Here is a tiny trained network, its code and every weight. The questions are about switching its units off for an input and a class, where a switched-off unit gives its printed mean instead of its output.

import numpy as np


def w(rows, s, z=0):
    codes = np.array(rows[::2]) - 128.0
    scale = np.full(codes.shape[1], s)
    scale[-1] = z or s
    return codes * scale


def norm(h):
    return h / np.sqrt((h * h).mean(-1, keepdims=True) + 1e-5)


def f(y):
    return np.maximum(y, 0)


def log_softmax(a):
    a = a - a.max(-1, keepdims=True)
    return a - np.log(np.exp(a).sum(-1, keepdims=True))


def net(x, mask):
    res = np.array(x, float).reshape(1, 8) / 4 @ E
    u = 0
    for l in range(4):
        y = f(norm(res) @ A[l][:, :-1].T + A[l][:, -1])
        res = res + np.where(mask[u : u + 8], y, B[l][:, -1]) @ B[l][:, :-1]
        u += 8
    return log_softmax(norm(res)[-1] @ U[:, :-1].T + U[:, -1])


A, B = {}, {}
E = w([
[36,97,43,18,193,79],'x0',
[129,123,119,128,119,133],'x1',
[119,28,204,173,138,61],'x2',
[129,125,122,135,134,129],'x3',
[128,133,149,102,104,121],'x4',
[3,200,160,214,122,101],'x5',
[127,132,148,107,113,124],'x6',
[129,125,113,140,134,130],'x7',
],0.007)
A[0] = w([
[133,184,115,169,226,85,226],'0.n0',
[204,147,73,102,138,77,52],'0.n1',
[136,2,127,139,118,132,168],'0.n2',
[199,108,111,96,136,173,66],'0.n3',
[137,177,131,104,138,154,3],'0.n4',
[213,125,171,156,137,187,81],'0.n5',
[135,147,145,146,150,145,84],'0.n6',
[134,151,96,180,145,157,152],'0.n7',
],0.0097,0.0035)
B[0] = w([
[128,121,149,91,85,125,227],'0.n0',
[94,139,181,127,172,161,193],'0.n1',
[134,104,134,121,152,104,255],'0.n2',
[111,95,172,116,172,202,222],'0.n3',
[107,138,10,119,107,162,149],'0.n4',
[132,143,154,168,52,143,245],'0.n5',
[145,122,154,141,125,131,147],'0.n6',
[119,141,129,100,101,125,192],'0.n7',
],0.011,0.0047)
A[1] = w([
[150,163,99,112,86,180,1],'1.n0',
[104,74,137,37,193,57,106],'1.n1',
[204,5,161,87,100,87,212],'1.n2',
[69,96,255,95,148,70,63],'1.n3',
[197,156,206,138,88,222,115],'1.n4',
[58,99,166,179,107,56,171],'1.n5',
[5,228,66,242,102,123,31],'1.n6',
[176,47,163,212,86,113,138],'1.n7',
],0.0072,0.0024)
B[1] = w([
[120,138,84,193,134,177,160],'1.n0',
[157,129,54,147,51,78,234],'1.n1',
[126,170,167,146,221,121,241],'1.n2',
[119,105,100,123,121,105,219],'1.n3',
[127,134,78,116,87,44,254],'1.n4',
[239,87,188,55,218,57,217],'1.n5',
[137,35,169,81,128,200,222],'1.n6',
[66,102,108,152,106,1,227],'1.n7',
],0.0083,0.0057)
A[2] = w([
[62,134,25,72,119,127,74],'2.n0',
[115,216,94,69,113,150,151],'2.n1',
[91,254,143,131,136,80,15],'2.n2',
[240,88,118,215,147,134,250],'2.n3',
[135,102,209,96,138,101,169],'2.n4',
[168,95,171,124,130,155,183],'2.n5',
[137,151,57,112,154,56,212],'2.n6',
[131,68,126,127,48,106,121],'2.n7',
],0.0088,0.0016)
B[2] = w([
[101,126,72,249,74,79,253],'2.n0',
[191,107,161,178,183,155,219],'2.n1',
[68,127,72,198,116,210,137],'2.n2',
[36,209,215,87,108,128,223],'2.n3',
[66,225,113,145,212,221,254],'2.n4',
[12,138,156,1,89,140,186],'2.n5',
[230,20,208,147,158,152,231],'2.n6',
[104,148,138,140,125,184,227],'2.n7',
],0.0065,0.0051)
A[3] = w([
[114,75,75,127,164,95,141],'3.n0',
[132,164,130,129,46,56,172],'3.n1',
[144,159,48,136,133,170,64],'3.n2',
[173,115,170,79,149,240,169],'3.n3',
[99,135,146,79,165,173,75],'3.n4',
[44,159,166,143,108,100,253],'3.n5',
[117,190,20,157,86,252,78],'3.n6',
[133,56,54,86,120,88,151],'3.n7',
],0.012,0.0031)
B[3] = w([
[139,157,118,170,95,166,208],'3.n0',
[180,133,21,123,81,95,196],'3.n1',
[127,86,191,98,123,43,176],'3.n2',
[77,124,144,100,148,152,213],'3.n3',
[125,159,92,118,184,194,178],'3.n4',
[145,127,33,89,157,235,246],'3.n5',
[159,74,185,132,213,2,254],'3.n6',
[113,242,110,162,5,189,213],'3.n7',
],0.0087,0.0082)
U = w([
[155,103,157,121,204,17,112],'0',
[157,215,71,176,44,163,249],'1',
[63,169,147,72,192,253,28],'2',
],0.012,0.0011)

Each question gives the input, the list of numbers given to net, and the class t.
The units are the neurons (one row each of A and B). Each row of codes is followed by its name. A weight is (code - 128) times the scale printed after its matrix; where a second scale follows, it is the last column's (A, B and U).
mask holds one flag per neuron, layer by layer. A switched-off neuron (its flag False) gives its mean, the last column of its row in B, instead of its output. The means were averaged over made-up inputs and are rounded, as every weight is.
A unit's drop is (log p(t) with every unit on - log p(t) with that unit switched off) / (log p(t) with every unit on - log p(t) with every unit switched off).
The circuit of an input: a set's keep is (log p(t) with only the set's units on - log p(t) with every unit switched off) / (log p(t) with every unit on - log p(t) with every unit switched off). Starting from the 12 units with the biggest drops (on a tie, the unit counted first), units are removed one at a time, each time the one whose removal leaves the highest keep (on an exact tie, the one counted first), for as long as the keep stays at least 0.8.
units of the circuit, in order: the units of the circuit, biggest drop first
unit that matters most: the unit with the biggest drop
top k neurons: the k neurons with the biggest drops, biggest first
k most important neurons of layer l: the k neurons of layer l with the biggest drops, biggest first
drop when u is switched off: that unit's drop, to one decimal
input [-4,-2,5,-2,5,-8,-1,-6], class 2: unit that matters most => 0.n3
input [-7,4,-1,3,1,8,-8,0], class 2: top 4 neurons => (1.n6, 1.n1, 1.n5, 2.n0)
input [4,1,4,4,-5,6,-6,8], class 2: units of the circuit, in order => (1.n6, 3.n6)
input [-3,-5,-7,-5,-6,7,-5,-2], class 0: units of the circuit, in order => (3.n6, 3.n7)
input [-4,2,-7,-1,-5,8,-8,8], class 2: top 2 neurons => (1.n6, 1.n1)
input [-4,-1,1,7,4,-6,-2,6], class 2: top 2 neurons => (0.n3, 1.n1)
input [-4,-6,-7,8,2,-5,8,-7], class 0: 3 most important neurons of layer 1 => (1.n4, 1.n5, 1.n6)
input [-7,1,-7,-7,2,-6,-5,-3], class 0: units of the circuit, in order => (3.n6, 3.n7, 1.n5)
input [8,5,-6,4,-1,-7,1,1], class 1: 2 most important neurons of layer 1 => (1.n1, 1.n6)
input [6,3,-7,2,5,-4,7,8], class 0: units of the circuit, in order => (3.n6, 1.n5, 2.n0)
input [8,-3,5,-1,2,-7,-6,-5], class 1: 2 most important neurons of layer 1 => (1.n1, 1.n5)
input [6,-7,-8,-4,1,7,4,-7], class 0: top 2 neurons => (3.n6, 2.n0)
input [0,4,6,-3,-4,8,-5,-5], class 2: 2 most important neurons of layer 3 => (3.n6, 3.n5)
input [-3,-3,-8,-4,-5,-5,-7,2], class 0: top 2 neurons => (3.n6, 1.n4)
input [6,-1,6,-6,-6,-7,-4,-3], class 2: unit that matters most => 1.n4
input [-1,-3,-3,-4,-2,3,3,5], class 0: top 3 neurons => (3.n6, 1.n5, 0.n0)
input [8,7,4,6,4,6,-4,1], class 1: top 2 neurons => (3.n7, 1.n1)
input [5,-7,0,-8,-4,-5,4,-7], class 1: top 2 neurons => (1.n1, 1.n5)
input [7,5,-4,-7,-3,-3,0,4], class 1: drop when 3.n7 is switched off => 0.4
input [5,1,-1,-7,-8,-4,6,6], class 1: drop when 1.n1 is switched off => 0.9
input [-6,5,-8,8,7,6,-4,0], class 0: drop when 3.n6 is switched off => 1.1
input [-2,7,-1,-5,-4,6,5,0], class 2: drop when 2.n5 is switched off => 0.0
input [-4,1,5,-1,7,-8,-8,3], class 2: top neuron => (0.n3)
